Moves between units:
x299: fi>x811, vu>x74, zi>x980, bo>x371, gu>x190, gi>x584
x665: fi>x931, vu>x795, zi>x816, bo>x241, gu>x449, gi>x587
x791: fi>x499, vu>x379, zi>x215, bo>x75, gu>x798, gi>x506
x67: fi>x543, vu>x392, zi>x776, bo>x499, gu>x235, gi>x588
x190: fi>x517, vu>x584, zi>x501, bo>x632, gu>x987, gi>x662
x993: fi>x190, vu>x174, zi>x632, bo>x296, gu>x782, gi>x519
x674: fi>x785, vu>x355, zi>x913, bo>x400, gu>x989, gi>x786
x476: fi>x715, vu>x109, zi>x143, bo>x997, gu>x551, gi>x939
x912: fi>x791, vu>x315, zi>x75, bo>x462, gu>x818, gi>x980
x909: fi>x668, vu>x376, zi>x628, bo>x411, gu>x896, gi>x563
x836: fi>x187, vu>x294, zi>x911, bo>x786, gu>x694, gi>x209
x315: fi>x379, vu>x180, zi>x791, bo>x912, gu>x980, gi>x811
x248: fi>x795, vu>x895, zi>x665, bo>x479, gu>x8, gi>x163
x423: fi>x993, vu>x621, zi>x296, bo>x847, gu>x964, gi>x310
x991: fi>x476, vu>x896, zi>x997, bo>x376, gu>x906, gi>x623
x623: fi>x939, vu>x356, zi>x551, bo>x906, gu>x357, gi>x862
x401: fi>x356, vu>x606, zi>x623, bo>x785, gu>x911, gi>x187
x950: fi>x209, vu>x957, zi>x694, bo>x772, gu>x215, gi>x499
x752: fi>x786, vu>x776, zi>x989, bo>x898, gu>x568, gi>x772
x818: fi>x798, vu>x980, zi>x598, bo>x180, gu>x224, gi>x501
x598: fi>x392, vu>x798, zi>x67, bo>x379, gu>x794, gi>x951
x458: fi>x373, vu>x146, zi>x163, bo>x693, gu>x628, gi>x668
x549: fi>x621, vu>x237, zi>x423, bo>x580, gu>x263, gi>x241
x580: fi>x423, vu>x549, zi>x847, bo>x214, gu>x571, gi>x263
x510: fi>x241, vu>x479, zi>x263, bo>x158, gu>x895, gi>x717
x798: fi>x631, vu>x506, zi>x392, bo>x598, gu>x951, gi>x462
x440: fi>x74, vu>x296, zi>x299, bo>x566, gu>x174, gi>x538
x776: fi>x836, vu>x543, zi>x786, bo>x752, gu>x772, gi>x950
x879: fi>x960, vu>x75, zi>x957, bo>x588, gu>x379, gi>x598
x158: fi>x263, vu>x510, zi>x571, bo>x465, gu>x248, gi>x895
x217: fi>x896, vu>x650, zi>x991, bo>x862, gu>x785, gi>x401
x237: fi>x711, vu>x571, zi>x621, bo>x549, gu>x241, gi>x665
x898: fi>x989, vu>x752, zi>x736, bo>x84, gu>x543, gi>x568
x462: fi>x75, vu>x912, zi>x879, bo>x951, gu>x180, gi>x818
x373: fi>x158, vu>x184, zi>x465, bo>x163, gu>x819, gi>x309
x310: fi>x519, vu>x816, zi>x782, bo>x964, gu>x214, gi>x580
x566: fi>x299, vu>x440, zi>x371, bo>x662, gu>x993, gi>x174
x842: fi>x458, vu>x551, zi>x693, bo>x109, gu>x411, gi>x909
x632: fi>x501, vu>x190, zi>x224, bo>x74, gu>x50, gi>x987
x109: fi>x693, vu>x842, zi>x715, bo>x476, gu>x939, gi>x411
x215: fi>x752, vu>x499, zi>x898, bo>x960, gu>x392, gi>x631
x501: fi>x462, vu>x517, zi>x951, bo>x224, gu>x848, gi>x394
x621: fi>x174, vu>x711, zi>x993, bo>x423, gu>x310, gi>x816
x684: fi>x357, vu>x911, zi>x4, bo>x606, gu>x47, gi>x400
x538: fi>x50, vu>x782, zi>x584, bo>x174, gu>x482, gi>x133
x848: fi>x180, vu>x394, zi>x315, bo>x988, gu>x299, gi>x74
x75: fi>x215, vu>x791, zi>x960, bo>x879, gu>x598, gi>x798
x782: fi>x987, vu>x519, zi>x50, bo>x538, gu>x133, gi>x847
x263: fi>x310, vu>x241, zi>x964, bo>x571, gu>x795, gi>x438
x591: fi>x485, vu>x628, zi>x184, bo>x146, gu>x997, gi>x476
x662: fi>x371, vu>x566, zi>x394, bo>x987, gu>x296, gi>x993
x711: fi>x538, vu>x964, zi>x174, bo>x621, gu>x816, gi>x931
x997: fi>x143, vu>x476, zi>x309, bo>x668, gu>x842, gi>x551
x785: fi>x623, vu>x401, zi>x906, bo>x913, gu>x684, gi>x911
x650: fi>x563, vu>x913, zi>x896, bo>x217, gu>x401, gi>x606
x4: fi>x909, vu>x357, zi>x411, bo>x356, gu>x217, gi>x650
x587: fi>x237, vu>x465, zi>x549, bo>x449, gu>x510, gi>x479
x47: fi>x650, vu>x400, zi>x217, bo>x187, gu>x355, gi>x736
x951: fi>x879, vu>x462, zi>x588, bo>x794, gu>x315, gi>x180
x411: fi>x628, vu>x909, zi>x591, bo>x939, gu>x991, gi>x896
x862: fi>x991, vu>x217, zi>x376, bo>x357, gu>x913, gi>x785
x563: fi>x842, vu>x906, zi>x109, bo>x896, gu>x356, gi>x4
x987: fi>x394, vu>x662, zi>x848, bo>x50, gu>x440, gi>x296
x357: fi>x376, vu>x862, zi>x909, bo>x4, gu>x650, gi>x913
x957: fi>x84, vu>x960, zi>x209, bo>x950, gu>x499, gi>x67
x715: fi>x8, vu>x693, zi>x717, bo>x143, gu>x146, gi>x591
x911: fi>x862, vu>x187, zi>x357, bo>x684, gu>x400, gi>x674
x499: fi>x776, vu>x67, zi>x752, bo>x215, gu>x631, gi>x235
x133: fi>x440, vu>x847, zi>x566, bo>x482, gu>x621, gi>x711
x519: fi>x662, vu>x482, zi>x987, bo>x782, gu>x847, gi>x423
x376: fi>x997, vu>x991, zi>x668, bo>x909, gu>x563, gi>x906
x931: fi>x133, vu>x214, zi>x482, bo>x816, gu>x549, gi>x237
x400: fi>x913, vu>x674, zi>x650, bo>x47, gu>x736, gi>x989
x506: fi>x235, vu>x794, zi>x631, bo>x798, gu>x462, gi>x912
x309: fi>x895, vu>x143, zi>x248, bo>x819, gu>x693, gi>x458
x736: fi>x606, vu>x989, zi>x401, bo>x355, gu>x836, gi>x294
x913: fi>x906, vu>x785, zi>x563, bo>x650, gu>x606, gi>x684
x571: fi>x964, vu>x263, zi>x711, bo>x237, gu>x665, gi>x795
x693: fi>x163, vu>x458, zi>x8, bo>x715, gu>x591, gi>x628
x772: fi>x694, vu>x950, zi>x73, bo>x568, gu>x960, gi>x215
x988: fi>x315, vu>x848, zi>x912, bo>x517, gu>x371, gi>x299
x895: fi>x438, vu>x717, zi>x795, bo>x248, gu>x163, gi>x373
x906: fi>x551, vu>x623, zi>x842, bo>x563, gu>x4, gi>x357
x786: fi>x911, vu>x836, zi>x684, bo>x989, gu>x73, gi>x694
x174: fi>x584, vu>x538, zi>x190, bo>x993, gu>x519, gi>x482
x568: fi>x73, vu>x772, zi>x294, bo>x543, gu>x957, gi>x960
x980: fi>x506, vu>x811, zi>x798, bo>x818, gu>x501, gi>x517
x551: fi>x146, vu>x939, zi>x458, bo>x842, gu>x909, gi>x376
x371: fi>x980, vu>x299, zi>x818, bo>x394, gu>x632, gi>x190
x896: fi>x109, vu>x563, zi>x476, bo>x991, gu>x623, gi>x356
x960: fi>x898, vu>x215, zi>x84, bo>x957, gu>x67, gi>x392
x989: fi>x684, vu>x786, zi>x606, bo>x736, gu>x294, gi>x73
x163: fi>x465, vu>x373, zi>x587, bo>x8, gu>x485, gi>x819
x628: fi>x819, vu>x668, zi>x485, bo>x591, gu>x476, gi>x109
x392: fi>x568, vu>x631, zi>x543, bo>x67, gu>x588, gi>x879
x235: fi>x950, vu>x588, zi>x772, bo>x631, gu>x75, gi>x791
x517: fi>x912, vu>x988, zi>x462, bo>x501, gu>x394, gi>x371
x631: fi>x772, vu>x235, zi>x568, bo>x392, gu>x879, gi>x75
x224: fi>x951, vu>x501, zi>x794, bo>x811, gu>x988, gi>x848
x479: fi>x665, vu>x248, zi>x241, bo>x510, gu>x717, gi>x8
x482: fi>x566, vu>x133, zi>x662, bo>x519, gu>x423, gi>x621
x606: fi>x4, vu>x684, zi>x356, bo>x401, gu>x187, gi>x47
x294: fi>x47, vu>x73, zi>x187, bo>x836, gu>x209, gi>x84
x50: fi>x848, vu>x987, zi>x988, bo>x584, gu>x566, gi>x440
x355: fi>x401, vu>x736, zi>x785, bo>x674, gu>x786, gi>x836
x584: fi>x988, vu>x50, zi>x517, bo>x190, gu>x662, gi>x566
x717: fi>x449, vu>x8, zi>x438, bo>x895, gu>x373, gi>x184
x819: fi>x248, vu>x309, zi>x479, bo>x485, gu>x715, gi>x693
x394: fi>x818, vu>x371, zi>x180, bo>x848, gu>x74, gi>x632
x668: fi>x309, vu>x997, zi>x819, bo>x628, gu>x109, gi>x842
x184: fi>x510, vu>x485, zi>x158, bo>x373, gu>x309, gi>x143
x356: fi>x411, vu>x4, zi>x939, bo>x623, gu>x862, gi>x217
x84: fi>x736, vu>x898, zi>x355, bo>x209, gu>x776, gi>x543
x939: fi>x591, vu>x411, zi>x146, bo>x551, gu>x376, gi>x991
x438: fi>x580, vu>x449, zi>x214, bo>x795, gu>x465, gi>x158
x794: fi>x588, vu>x951, zi>x235, bo>x506, gu>x912, gi>x315
x8: fi>x587, vu>x163, zi>x449, bo>x717, gu>x184, gi>x485
x379: fi>x67, vu>x598, zi>x499, bo>x791, gu>x506, gi>x794
x180: fi>x598, vu>x818, zi>x379, bo>x315, gu>x811, gi>x224
x214: fi>x847, vu>x580, zi>x133, bo>x931, gu>x237, gi>x571
x543: fi>x294, vu>x568, zi>x836, bo>x776, gu>x950, gi>x957
x588: fi>x957, vu>x879, zi>x950, bo>x235, gu>x791, gi>x379
x485: fi>x479, vu>x819, zi>x510, bo>x184, gu>x143, gi>x715
x143: fi>x717, vu>x715, zi>x895, bo>x309, gu>x458, gi>x146
x811: fi>x794, vu>x224, zi>x506, bo>x980, gu>x517, gi>x988
x964: fi>x782, vu>x310, zi>x538, bo>x711, gu>x931, gi>x214
x241: fi>x816, vu>x665, zi>x310, bo>x263, gu>x438, gi>x449
x694: fi>x674, vu>x209, zi>x400, bo>x73, gu>x898, gi>x752
x795: fi>x214, vu>x438, zi>x931, bo>x665, gu>x587, gi>x465
x296: fi>x632, vu>x993, zi>x74, bo>x440, gu>x538, gi>x782
x465: fi>x571, vu>x158, zi>x237, bo>x587, gu>x479, gi>x248
x187: fi>x217, vu>x47, zi>x862, bo>x911, gu>x674, gi>x355
x816: fi>x482, vu>x931, zi>x519, bo>x310, gu>x580, gi>x549
x146: fi>x184, vu>x591, zi>x373, bo>x458, gu>x668, gi>x997
x209: fi>x355, vu>x84, zi>x674, bo>x694, gu>x752, gi>x776
x449: fi>x549, vu>x587, zi>x580, bo>x438, gu>x158, gi>x510
x74: fi>x224, vu>x632, zi>x811, bo>x299, gu>x584, gi>x50
x73: fi>x400, vu>x694, zi>x47, bo>x294, gu>x84, gi>x898
x847: fi>x296, vu>x423, zi>x440, bo>x133, gu>x711, gi>x964

The rows follow the links: the fewer symbols apart two units are, the more alike their rows tend to be.

Rows of some units; one shown again gets a slightly different row:
x650 [-25, 5, -15, -8, -4, 56, -26, 11, 10, -18, -12, -12, -3, 23, 42, -11, -13, -5, -6, -17, -24, 38, 23, -10, 2, 30, -18, -9, -5, -15, 9, -32, 8, -18, 32, -24, 4, 5, 13, 24, -35, -24, -6]
x879 [-17, 19, -30, 12, -11, -1, -8, 40, -4, 7, 39, 14, -16, 16, 32, -3, 5, 26, 31, -12, -2, 0, 30, -16, 10, 9, -11, 43, 7, -12, -11, -23, -12, 42, 9, 14, 12, 7, -42, -5, 15, 1, -34]
x143 [15, -8, 8, -18, -7, 15, 14, -24, 35, 17, -49, 5, 5, 13, 15, 16, -24, 0, -37, 25, -28, 12, -24, 11, -31, 17, 13, -26, -12, 2, 0, -9, 9, -23, 32, -18, -29, 12, 33, 7, -23, -13, 22]
x711 [36, -6, 9, -3, -6, -46, 35, -16, 17, 38, -18, 22, 5, -5, -19, 27, -7, 10, -15, 35, -2, -34, -42, 15, -26, -15, 25, -1, -2, 10, -13, 20, -1, 15, -4, 13, -26, 7, 5, -16, 26, 14, 7]
x632 [11, 11, -12, 2, 7, -38, -9, 20, -34, 5, 28, 11, 10, -9, -32, 9, 25, -16, 26, -17, 26, -33, -14, 8, 17, -28, -7, 8, 20, -16, -9, 20, -3, 28, -31, 15, 2, -13, -14, 5, 48, 17, -36]
x951 [-5, 5, -6, 20, -10, -27, 21, 17, 8, 16, 35, 18, -20, -2, 13, -4, 3, 42, 21, 14, 6, -12, 24, -16, 0, -2, 9, 48, -2, 13, -15, -7, -17, 43, -5, 30, 13, 11, -48, -33, 16, 12, -4]
x296 [24, 15, -26, -9, -7, -36, 2, 23, -9, 32, 5, 26, 10, 13, -8, 33, 8, -7, 12, 0, 4, -35, -34, 15, -8, -16, 1, 7, 15, -26, -18, 7, -2, 36, -1, 8, -24, -1, -5, 10, 51, 13, -45]
x517 [3, 0, 7, 17, 7, -43, 11, 6, -26, 2, 37, 4, -5, -25, -34, -7, 22, 8, 26, -4, 30, -28, 6, -2, 18, -27, 4, 23, 8, 12, -7, 25, -11, 24, -40, 27, 17, -9, -30, -21, 31, 22, -6]
x74 [10, 9, -9, 5, 8, -40, -7, 18, -34, 3, 29, 7, 8, -13, -35, 7, 24, -13, 26, -15, 29, -33, -11, 8, 18, -30, -5, 10, 19, -12, -9, 23, -5, 25, -32, 17, 5, -14, -16, 3, 47, 18, -32]
x674 [-27, -2, 4, 11, -8, 35, 5, -1, 24, -12, 4, -8, -21, 8, 40, -23, -15, 33, -5, 9, -17, 35, 42, -23, -4, 29, 1, 21, -16, 19, 6, -27, -5, -6, 22, -2, 17, 13, -17, -19, -45, -13, 28]
x73 [-31, -8, 18, 20, 3, 24, 0, -5, 1, -27, 23, -20, -21, -13, 12, -37, 1, 24, 8, -2, 5, 25, 51, -24, 16, 11, -2, 23, -14, 28, 10, -10, -6, -11, -7, 8, 36, 2, -25, -25, -38, -4, 32]
x668 [5, -21, 28, -7, 1, 22, 15, -39, 25, -5, -40, -13, 2, -6, -1, -5, -18, -1, -36, 23, -14, 19, -7, 2, -17, 11, 12, -27, -17, 21, 13, 4, 8, -40, 13, -13, -7, 6, 30, -6, -40, -11, 48]
x510 [23, 0, -5, -25, 6, 0, -14, -8, -6, 7, -37, 0, 26, 6, -18, 25, -1, -41, -18, -6, -4, -9, -46, 25, -10, -8, -3, -44, 10, -25, 3, 12, 15, -21, 6, -22, -29, -8, 44, 33, 14, -4, -17]
x836 [-30, -8, 17, 19, -1, 25, 5, -7, 9, -22, 18, -15, -22, -8, 20, -35, -5, 27, 4, 4, -1, 29, 50, -24, 9, 17, 1, 23, -15, 31, 10, -15, -6, -8, 2, 7, 32, 7, -24, -27, -42, -6, 35]
x993 [26, 14, -27, -10, -6, -38, 5, 21, -4, 34, 3, 28, 8, 12, -6, 36, 3, -3, 9, 4, 1, -36, -36, 13, -11, -15, 3, 7, 14, -25, -18, 6, -2, 37, 1, 9, -27, 1, -6, 9, 51, 12, -43]
x571 [29, -14, 22, -9, 11, -32, 16, -29, -10, 7, -23, 0, 19, -20, -48, 15, 7, -26, -17, 12, 13, -26, -43, 22, -8, -24, 13, -31, 4, 6, 2, 34, 8, -18, -24, 0, -15, -9, 30, 1, 18, 11, 13]
x584 [14, 12, -17, -1, 5, -38, -9, 22, -31, 12, 23, 13, 11, -3, -28, 15, 22, -18, 24, -15, 20, -33, -20, 11, 12, -26, -6, 6, 21, -22, -11, 16, -3, 29, -23, 12, -4, -12, -10, 11, 50, 17, -42]
x662 [18, 14, -25, -7, -1, -37, -7, 25, -20, 20, 15, 21, 11, 7, -18, 25, 15, -12, 19, -11, 13, -35, -29, 14, 3, -22, -4, 5, 21, -27, -15, 10, -2, 32, -11, 10, -15, -7, -7, 13, 53, 14, -48]
x623 [-21, -2, -1, -10, 8, 52, -32, -2, -6, -33, -15, -27, 7, 9, 13, -16, -1, -27, -6, -26, -9, 34, 14, -2, 10, 16, -20, -29, -1, -13, 19, -13, 12, -37, 12, -28, 8, -8, 26, 30, -35, -19, 6]
x401 [-24, 5, -14, -5, -6, 52, -15, 12, 19, -12, -9, -8, -11, 25, 50, -11, -17, 10, -6, -7, -26, 38, 28, -14, -4, 32, -12, 2, -8, -9, 7, -36, 2, -13, 36, -18, 4, 9, 2, 11, -38, -21, 2]
x190 [13, 10, -15, 2, 6, -38, -9, 22, -33, 7, 27, 11, 9, -6, -30, 13, 22, -16, 25, -17, 24, -33, -17, 11, 15, -28, -6, 9, 20, -20, -10, 18, -5, 27, -27, 13, -1, -12, -11, 10, 49, 17, -39]
x563 [-18, -6, 7, -10, 12, 48, -28, -12, -10, -35, -18, -28, 9, 2, 3, -19, 0, -29, -12, -22, -5, 32, 10, -1, 14, 12, -18, -32, -1, -6, 21, -7, 11, -42, 7, -27, 9, -10, 30, 27, -37, -17, 12]
x310 [35, -10, 15, -3, -3, -45, 34, -24, 14, 30, -19, 17, 8, -13, -29, 23, -4, 4, -17, 34, 4, -32, -40, 17, -23, -19, 26, -6, -3, 13, -10, 27, 0, 6, -11, 12, -22, 4, 9, -18, 25, 14, 15]
x50 [15, 14, -21, -4, 3, -37, -9, 24, -28, 13, 21, 16, 11, -1, -25, 20, 19, -18, 22, -15, 19, -33, -23, 13, 10, -23, -6, 7, 20, -25, -12, 14, -3, 31, -20, 10, -7, -10, -11, 14, 52, 16, -46]

Each walk starts at a row. The symbols on each line, taken left to right, move it on to the next unit.
Answer with the unit's row; about right is enough.
[-25, 5, -14, -10, -1, 55, -27, 10, 7, -22, -13, -14, -1, 22, 38, -10, -11, -9, -6, -18, -20, 39, 20, -7, 3, 28, -19, -12, -2, -16, 10, -30, 9, -22, 29, -26, 4, 1, 16, 26, -34, -22, -6]
fi fi gi bo zi gi gi bo gu fi -> [6, -20, 27, -7, 1, 19, 16, -38, 29, -2, -42, -10, 3, -4, 4, -2, -20, 1, -36, 23, -18, 18, -9, 2, -19, 14, 13, -26, -19, 22, 10, 3, 9, -38, 15, -15, -10, 8, 31, -7, -39, -13, 45]
gi zi gu gi zi fi gu fi gu gu -> [22, 1, -10, -28, 0, 10, -9, -6, 11, 14, -44, 5, 22, 19, 0, 29, -11, -29, -26, 2, -18, -2, -44, 22, -19, 4, -3, -39, 5, -24, 1, 0, 13, -17, 21, -24, -34, -1, 43, 32, 7, -9, -16]
[22, 1, -9, -28, -2, 12, -5, -7, 14, 15, -45, 6, 20, 19, 5, 30, -15, -24, -26, 4, -22, 0, -43, 19, -22, 6, -1, -37, 3, -25, 0, -5, 14, -17, 26, -24, -35, 3, 41, 31, 2, -10, -12]
zi gi zi vu vu bo vu vu zi -> [35, -12, 22, -3, 2, -42, 32, -28, 9, 24, -19, 11, 11, -19, -36, 21, -1, 0, -18, 29, 7, -30, -40, 18, -17, -20, 24, -14, -1, 14, -5, 31, 2, -1, -16, 9, -20, 1, 13, -16, 20, 14, 19]
vu gi vu gi bo zi gu bo fi -> [35, 0, 1, -5, -9, -45, 32, -9, 18, 41, -16, 27, 5, 0, -13, 32, -8, 14, -13, 33, -4, -35, -40, 16, -26, -13, 24, 4, 1, 3, -17, 15, -3, 22, 1, 14, -29, 9, 1, -14, 32, 13, -2]
[8, 6, -7, 6, 8, -39, -5, 15, -35, 2, 32, 6, 7, -15, -35, 3, 26, -11, 27, -16, 30, -32, -9, 7, 19, -30, -4, 12, 16, -8, -8, 23, -5, 24, -36, 18, 9, -14, -17, -1, 43, 18, -27]
zi gu gi zi vu vu bo gu -> [2, 0, 9, 21, 3, -43, 17, 3, -19, 4, 38, 5, -8, -24, -28, -7, 19, 17, 22, 5, 27, -25, 12, -5, 15, -24, 8, 31, 4, 18, -7, 20, -12, 28, -35, 30, 19, -5, -34, -28, 28, 21, 2]
zi zi fi bo gi fi zi zi -> [-25, 4, -11, -2, -9, 48, -12, 11, 22, -11, -8, -7, -12, 24, 50, -11, -17, 15, -7, -3, -28, 39, 30, -15, -4, 33, -10, 5, -11, -3, 5, -36, 1, -8, 36, -14, 4, 12, -1, 7, -38, -22, 6]
[-16, -9, 16, -10, 13, 43, -23, -17, -8, -36, -22, -31, 10, -4, -4, -20, -1, -29, -15, -17, -2, 31, 9, 0, 11, 9, -13, -35, -5, 2, 21, -2, 12, -47, 2, -25, 10, -11, 32, 21, -38, -17, 22]
zi vu bo gu vu gu bo zi -> [7, -17, 24, -9, -1, 20, 17, -35, 32, 1, -42, -8, 2, -2, 6, 1, -22, 1, -37, 26, -20, 19, -13, 4, -22, 15, 15, -27, -18, 19, 8, -1, 8, -35, 19, -15, -13, 10, 31, -7, -37, -12, 45]
gu bo fi gi gi zi gu -> [15, -10, 10, -15, -7, 17, 16, -26, 36, 14, -49, 2, 6, 12, 16, 14, -26, 2, -37, 27, -26, 14, -24, 9, -28, 17, 14, -26, -14, 7, 3, -5, 10, -26, 30, -15, -27, 12, 32, 2, -26, -12, 27]
[7, 5, -4, 11, 7, -40, -1, 12, -34, 0, 33, 5, 5, -18, -38, 1, 26, -8, 27, -14, 31, -31, -6, 5, 19, -30, -2, 14, 16, -2, -7, 25, -7, 24, -37, 20, 11, -14, -19, -4, 41, 21, -24]
fi gi zi gu vu fi bo gu -> [-7, 9, -10, 20, -13, -24, 18, 21, 6, 18, 35, 20, -22, 2, 18, -3, 2, 40, 24, 12, 2, -12, 24, -16, -1, -1, 9, 50, -2, 11, -16, -9, -16, 45, -1, 26, 14, 11, -47, -31, 16, 11, -7]
gu vu bo bo gi zi bo bo -> [-14, 16, -25, 14, -11, -6, 0, 36, 3, 12, 38, 19, -20, 14, 33, -3, 2, 32, 27, -4, -3, -3, 28, -18, 4, 6, -3, 46, 3, -6, -14, -22, -15, 44, 9, 18, 11, 8, -44, -12, 16, 3, -27]
[-5, -20, 31, -6, 8, 29, 1, -37, 10, -21, -32, -25, 5, -12, -10, -16, -9, -13, -29, 6, -5, 23, 2, 1, -1, 9, 3, -33, -12, 19, 18, 6, 9, -48, 0, -17, 3, -3, 32, 1, -44, -11, 47]
zi gi vu gu gu zi zi vu -> [18, -3, -6, -24, -7, 15, 2, -12, 27, 19, -47, 7, 14, 21, 15, 27, -22, -13, -31, 15, -28, 5, -38, 16, -27, 13, 5, -33, -3, -14, -2, -9, 12, -18, 33, -23, -35, 9, 39, 21, -7, -13, -1]
gi zi gu gi zi fi gu fi gu gu -> [26, -8, 13, -17, 12, -19, -2, -22, -15, 2, -27, -6, 27, -13, -44, 17, 7, -40, -15, -1, 13, -20, -46, 24, -3, -21, 3, -41, 10, -8, 4, 30, 11, -24, -18, -10, -18, -13, 38, 19, 19, 6, -1]
[5, 2, 4, 14, 8, -42, 4, 10, -32, 0, 36, 5, 2, -24, -39, -4, 24, -2, 27, -9, 32, -30, 0, 2, 18, -28, 1, 19, 11, 4, -6, 27, -8, 25, -42, 23, 14, -12, -24, -14, 37, 22, -15]
fi bo gu gi fi gu -> [-1, 1, 8, 23, -2, -40, 24, 6, -7, 10, 38, 12, -16, -18, -13, -8, 11, 30, 22, 13, 20, -20, 18, -10, 9, -15, 11, 40, 0, 21, -12, 12, -16, 32, -26, 32, 18, 3, -41, -36, 21, 20, 6]
gu bo vu bo gi fi fi -> [-13, 15, -25, 16, -13, -10, 3, 34, 6, 14, 37, 19, -20, 13, 31, -2, 2, 35, 26, 0, -4, -4, 27, -17, 2, 6, -2, 47, 2, -3, -15, -21, -14, 43, 9, 20, 10, 11, -46, -18, 17, 4, -24]
